Here is a tiny trained network, its code and every weight. The questions are about switching its units off for an input and a target symbol, where a switched-off unit gives its printed mean instead of its output.

import numpy as np


def w(rows, s, z=0):
    codes = np.array(rows[::2]) - 128.0
    scale = np.full(codes.shape[1], s)
    scale[-1] = z or s
    return codes * scale


def f(y):
    return y / 2 * (1 + np.tanh(0.7978845608 * (y + 0.044715 * y**3)))


def softmax(a):
    e = np.exp(a - a.max(-1, keepdims=True))
    return e / e.sum(-1, keepdims=True)


def log_softmax(a):
    a = a - a.max(-1, keepdims=True)
    return a - np.log(np.exp(a).sum(-1, keepdims=True))


def net(x, mask):
    ids = ['ΘΦβγεζηλτ'.index(c) for c in x.split()]
    T = len(ids)
    res = E[ids] + P[:T]
    u = 0
    for l in range(2):
        q, k, v = (res @ M[l].T for M in (Q, K, V))
        z = softmax(np.where(np.tri(T) > 0, q @ k.T / 4**0.5, -1e9)) @ v
        res = res + np.where(mask[u], z, O[l][:, -1]) @ O[l][:, :-1]
        u += 1
        y = f(res @ A[l][:, :-1].T + A[l][:, -1])
        res = res + np.where(mask[u : u + 4], y, B[l][:, -1]) @ B[l][:, :-1]
        u += 4
    return log_softmax(res[-1] @ U[:, :-1].T + U[:, -1])


Q, K, V, O, A, B = {}, {}, {}, {}, {}, {}
E = w([
[135,38,135],'Θ',
[115,117,56],'Φ',
[174,196,170],'β',
[77,176,85],'γ',
[255,110,124],'ε',
[64,147,153],'ζ',
[74,169,77],'η',
[39,77,59],'λ',
[116,98,143],'τ',
],0.018)
P = w([
[4,206,65],'0',
[20,83,98],'1',
[43,71,111],'2',
[76,77,93],'3',
[101,78,109],'4',
[114,82,78],'5',
[140,87,111],'6',
[150,81,116],'7',
[169,84,127],'8',
[175,83,118],'9',
[194,84,146],'10',
[202,83,174],'11',
[211,83,148],'12',
],0.003)
Q[0] = w([
[197,107,169],'L0H1',
[32,142,231],'L0H1',
[45,123,209],'L0H1',
[75,254,91],'L0H1',
],0.013)
K[0] = w([
[151,131,190],'L0H1',
[96,123,244],'L0H1',
[96,105,213],'L0H1',
[133,248,105],'L0H1',
],0.016)
V[0] = w([
[152,126,130],'L0H1',
[25,203,206],'L0H1',
[178,118,126],'L0H1',
[2,79,51],'L0H1',
],0.0039)
O[0] = w([
[119,130,112,116],'L0H1',
[151,231,195,109],'L0H1',
[112,134,98,108],'L0H1',
[192,3,218,250],'L0H1',
],0.006,0.0013)
A[0] = w([
[2,172,112,54],'L0N1',
[101,28,89,173],'L0N2',
[98,143,118,220],'L0N3',
[97,96,152,255],'L0N4',
],0.016,0.0036)
B[0] = w([
[140,85,2,171],'L0N1',
[171,144,197,247],'L0N2',
[202,177,151,151],'L0N3',
[209,161,67,178],'L0N4',
],0.014,0.012)
Q[1] = w([
[131,25,18],'L1H1',
[206,255,72],'L1H1',
[149,85,177],'L1H1',
[89,151,21],'L1H1',
],0.0095)
K[1] = w([
[128,18,224],'L1H1',
[61,254,201],'L1H1',
[198,165,131],'L1H1',
[24,22,149],'L1H1',
],0.009)
V[1] = w([
[169,173,97],'L1H1',
[160,141,84],'L1H1',
[74,1,138],'L1H1',
[14,68,211],'L1H1',
],0.0054)
O[1] = w([
[86,118,130,186],'L1H1',
[107,115,125,155],'L1H1',
[254,143,119,4],'L1H1',
[186,175,107,2],'L1H1',
],0.0094,0.0082)
A[1] = w([
[88,6,148,70],'L1N1',
[35,148,57,116],'L1N2',
[170,26,116,254],'L1N3',
[223,87,73,40],'L1N4',
],0.011,0.0033)
B[1] = w([
[111,250,131,194],'L1N1',
[173,123,162,240],'L1N2',
[158,76,33,254],'L1N3',
[26,209,155,175],'L1N4',
],0.013,0.0091)
U = w([
[254,124,177,178],'Θ',
[95,30,167,97],'Φ',
[23,190,172,227],'β',
[113,99,154,50],'γ',
[102,90,149,47],'ε',
[47,134,47,149],'ζ',
[83,26,113,208],'η',
[150,220,133,3],'λ',
[96,64,157,74],'τ',
],0.0089,0.0045)

Each question gives the input, a string of symbols that net reads in full, and the target symbol t.
The units are the heads (4 rows each of Q, K, V and O) and the neurons (one row each of A and B). Each row of codes is followed by its name. A weight is (code - 128) times the scale printed after its matrix; where a second scale follows, it is the last column's (O, A, B and U).
mask holds one flag per unit, layer by layer, with each layer's heads first. A switched-off unit (its flag False) gives its mean, the last column of its rows in O or B, instead of its output. The means were averaged over made-up inputs and are rounded, as every weight is.
A unit's drop is (log p(t) with every unit on - log p(t) with that unit switched off) / (log p(t) with every unit on - log p(t) with every unit switched off).
The circuit of an input: a set's keep is (log p(t) with only the set's units on - log p(t) with every unit switched off) / (log p(t) with every unit on - log p(t) with every unit switched off). Starting from all 10 units, units are removed one at a time, each time the one whose removal leaves the highest keep (on an exact tie, the one counted first), for as long as the keep stays at least 0.8.
units of the circuit, in order: the units of the circuit, biggest drop first
top k neurons: the k neurons with the biggest drops, biggest first
top k neurons in layer l: the k neurons of layer l with the biggest drops, biggest first
drop when u is switched off: that unit's drop, to one decimal
input λ λ β ε ε γ λ β λ, target Θ: top 3 neurons	[L0N2 L0N4 L0N1]
input β β γ λ γ γ λ β Θ λ β Θ τ, target β: top 2 neurons in layer 1	[L1N1 L1N2]
input Θ ζ Φ, target Θ: top 2 neurons	[L0N2 L0N1]
input β ζ τ τ, target β: top 3 neurons in layer 1	[L1N1 L1N3 L1N2]
input Θ ε τ, target Θ: top 4 neurons	[L0N4 L0N1 L1N4 L0N2]
input Θ β ε γ Φ β Θ Θ β η λ η ζ, target ζ: units of the circuit, in order	[L0N2]
input Φ β β Θ η ζ Θ λ λ γ η β Θ, target Θ: top 2 neurons	[L0N2 L0N4]
input β λ Φ λ λ γ Θ Φ, target β: top 3 neurons	[L0N1 L1N1 L0N3]
input Θ β β, target β: top 3 neurons	[L1N3 L0N1 L0N4]
input Θ ζ Θ τ, target Θ: top 3 neurons	[L0N2 L0N1 L1N4]
input β Φ β τ Φ β β ε β β Φ, target β: drop when L0N1 is switched off	0.9
input β Φ ε, target ζ: drop when L1N1 is switched off	0.2
input η η λ β γ Θ λ β λ β β Θ, target Θ: drop when L0N1 is switched off	1.0
input Θ λ λ β β Θ β λ, target Θ: drop when L0N4 is switched off	0.8
input β γ β Φ Θ β ζ η β ζ, target ζ: top neuron in layer 1	[L1N4]
